Here is a tiny trained network, its code and every weight. The questions are about switching its units off for an input and a class, where a switched-off unit gives its printed mean instead of its output.

import numpy as np


def w(rows, s, z=0):
    codes = np.array(rows[::2]) - 128.0
    scale = np.full(codes.shape[1], s)
    scale[-1] = z or s
    return codes * scale


def f(y):
    return y / 2 * (1 + np.tanh(0.7978845608 * (y + 0.044715 * y**3)))


def log_softmax(a):
    a = a - a.max(-1, keepdims=True)
    return a - np.log(np.exp(a).sum(-1, keepdims=True))


def net(x, mask):
    res = np.array(x, float).reshape(1, 6) / 4 @ E
    y = f(res @ A[0][:, :-1].T + A[0][:, -1])
    res = res + np.where(mask, y, B[0][:, -1]) @ B[0][:, :-1]
    return log_softmax(res[-1] @ U[:, :-1].T + U[:, -1])


A, B = {}, {}
E = w([
[128,118,138,142,152,132,107,143,131,145,128],'x0',
[131,20,153,97,37,169,50,152,125,100,114],'x1',
[134,132,131,116,119,127,144,129,125,125,121],'x2',
[198,85,78,157,96,169,159,151,194,218,254],'x3',
[210,130,34,109,135,70,80,156,94,126,68],'x4',
[154,149,187,229,84,42,123,202,145,107,139],'x5',
],0.0088)
A[0] = w([
[67,13,157,101,62,141,52,150,85,100,95,77],'n0',
[39,145,175,150,84,169,175,133,146,184,115,133],'n1',
[55,123,250,147,129,201,161,106,140,94,146,78],'n2',
[38,127,176,100,162,68,96,117,123,77,44,92],'n3',
[118,38,133,96,79,122,107,169,124,129,151,117],'n4',
[159,90,164,135,50,155,72,126,158,85,74,6],'n5',
[78,124,88,23,214,207,115,61,59,137,102,49],'n6',
[85,145,138,117,160,147,116,156,104,52,44,51],'n7',
[91,242,103,127,254,83,182,80,115,167,125,133],'n8',
[211,110,40,115,140,82,92,179,80,99,21,79],'n9',
[114,52,131,74,85,176,35,85,130,112,119,64],'n10',
[70,117,237,123,156,179,171,126,148,80,156,49],'n11',
[102,151,183,139,155,117,108,104,49,67,66,49],'n12',
[134,173,221,191,69,27,105,184,98,98,121,1],'n13',
],0.007,0.0018)
B[0] = w([
[78,112,190,84,165,24,178,191,162,79,73,226],'n0',
[176,132,75,167,157,92,92,79,172,93,72,191],'n1',
[169,108,48,177,210,151,51,35,104,57,63,235],'n2',
[193,25,104,99,65,154,216,108,202,189,197,235],'n3',
[108,70,119,104,136,99,190,184,118,77,120,184],'n4',
[88,158,177,95,171,113,178,148,121,110,153,178],'n5',
[67,202,194,196,31,239,69,123,54,181,139,255],'n6',
[147,64,82,107,142,188,139,129,204,192,179,204],'n7',
[38,161,196,54,169,21,215,225,143,101,109,253],'n8',
[226,164,76,217,218,155,63,59,144,66,35,229],'n9',
[95,160,194,88,117,92,188,187,89,130,123,210],'n10',
[196,157,86,162,212,150,91,75,127,53,98,212],'n11',
[181,40,78,87,83,112,167,134,169,167,237,215],'n12',
[74,211,177,176,1,214,15,133,23,181,164,229],'n13',
],0.0067,0.0084)
U = w([
[62,154,211,76,177,2,192,206,131,77,56,245],'0',
[197,139,14,153,220,134,55,55,129,43,10,125],'1',
[185,31,57,100,91,160,179,141,247,237,230,133],'2',
[71,214,197,140,36,207,53,127,9,197,108,8],'3',
],0.0091,0.0012)

Each question gives the input, the list of numbers given to net, and the class t.
The units are the neurons (one row each of A and B). Each row of codes is followed by its name. A weight is (code - 128) times the scale printed after its matrix; where a second scale follows, it is the last column's (A, B and U).
mask holds one flag per neuron, in row order. A switched-off neuron (its flag False) gives its mean, the last column of its row in B, instead of its output. The means were averaged over made-up inputs and are rounded, as every weight is.
A unit's drop is (log p(t) with every unit on - log p(t) with that unit switched off) / (log p(t) with every unit on - log p(t) with every unit switched off).
The circuit of an input: a set's keep is (log p(t) with only the set's units on - log p(t) with every unit switched off) / (log p(t) with every unit on - log p(t) with every unit switched off). Starting from the 12 units with the biggest drops (on a tie, the unit counted first), units are removed one at a time, each time the one whose removal leaves the highest keep (on an exact tie, the one counted first), for as long as the keep stays at least 0.8.
units of the circuit, in order: the units of the circuit, biggest drop first
most important unit: the unit with the biggest drop
top k neurons: the k neurons with the biggest drops, biggest first
drop of u: that unit's drop, to one decimal
input [2,8,8,0,7,4], class 0: units of the circuit, in order => (n0)
input [-5,-6,4,5,-7,7], class 1: units of the circuit, in order => (n1 n2 n11)
input [6,7,7,1,7,5], class 0: top 3 neurons => (n0 n2 n5)
input [6,-1,-7,8,8,4], class 1: top 3 neurons => (n9 n3 n12)
input [-6,-6,-7,-7,0,4], class 2: units of the circuit, in order => (n3 n12)
input [7,3,6,-6,-1,5], class 2: units of the circuit, in order => (n3 n12)
input [-3,-7,4,-3,7,-7], class 0: top 2 neurons => (n8 n13)
input [-8,-5,-6,6,-7,-7], class 1: units of the circuit, in order => (n1 n2 n3)
input [5,-4,5,-5,-6,-5], class 1: top 4 neurons => (n2 n11 n13 n1)
input [1,2,5,-3,-3,5], class 3: top 2 neurons => (n13 n9)
input [-5,5,3,-7,6,-5], class 2: units of the circuit, in order => (n3 n12)
input [-4,-4,-7,-5,4,-5], class 2: units of the circuit, in order => (n3 n12 n2)
input [6,7,-6,-3,7,1], class 0: top 2 neurons => (n0 n10)
input [-6,1,-3,-5,3,6], class 3: units of the circuit, in order => (n13)
input [1,-5,5,3,-1,-7], class 3: top 2 neurons => (n6 n0)
input [-5,0,2,-8,-2,-8], class 2: top 4 neurons => (n3 n12 n7 n13)
input [7,8,4,1,-8,8], class 0: top 2 neurons => (n0 n6)
input [1,7,-4,8,8,4], class 1: top 2 neurons => (n9 n8)
input [4,1,4,-3,0,1], class 2: top 2 neurons => (n8 n6)
input [-8,4,-5,6,6,-3], class 1: top 4 neurons => (n3 n9 n12 n7)
input [7,-4,6,5,-4,8], class 3: most important unit => n13
input [5,2,0,-4,2,3], class 2: top 2 neurons => (n6 n3)
input [3,5,7,-4,-8,-1], class 1: top 2 neurons => (n2 n11)
input [0,-2,-4,-6,-4,-3], class 2: drop of n9 => 0.1
input [5,-2,-1,4,1,-7], class 3: drop of n6 => 0.2
input [0,8,-6,8,-2,-1], class 0: drop of n0 => 0.2
input [-1,2,-8,-6,-3,-5], class 2: units of the circuit, in order => (n3)
input [-7,-8,3,6,2,7], class 0: drop of n6 => 0.4
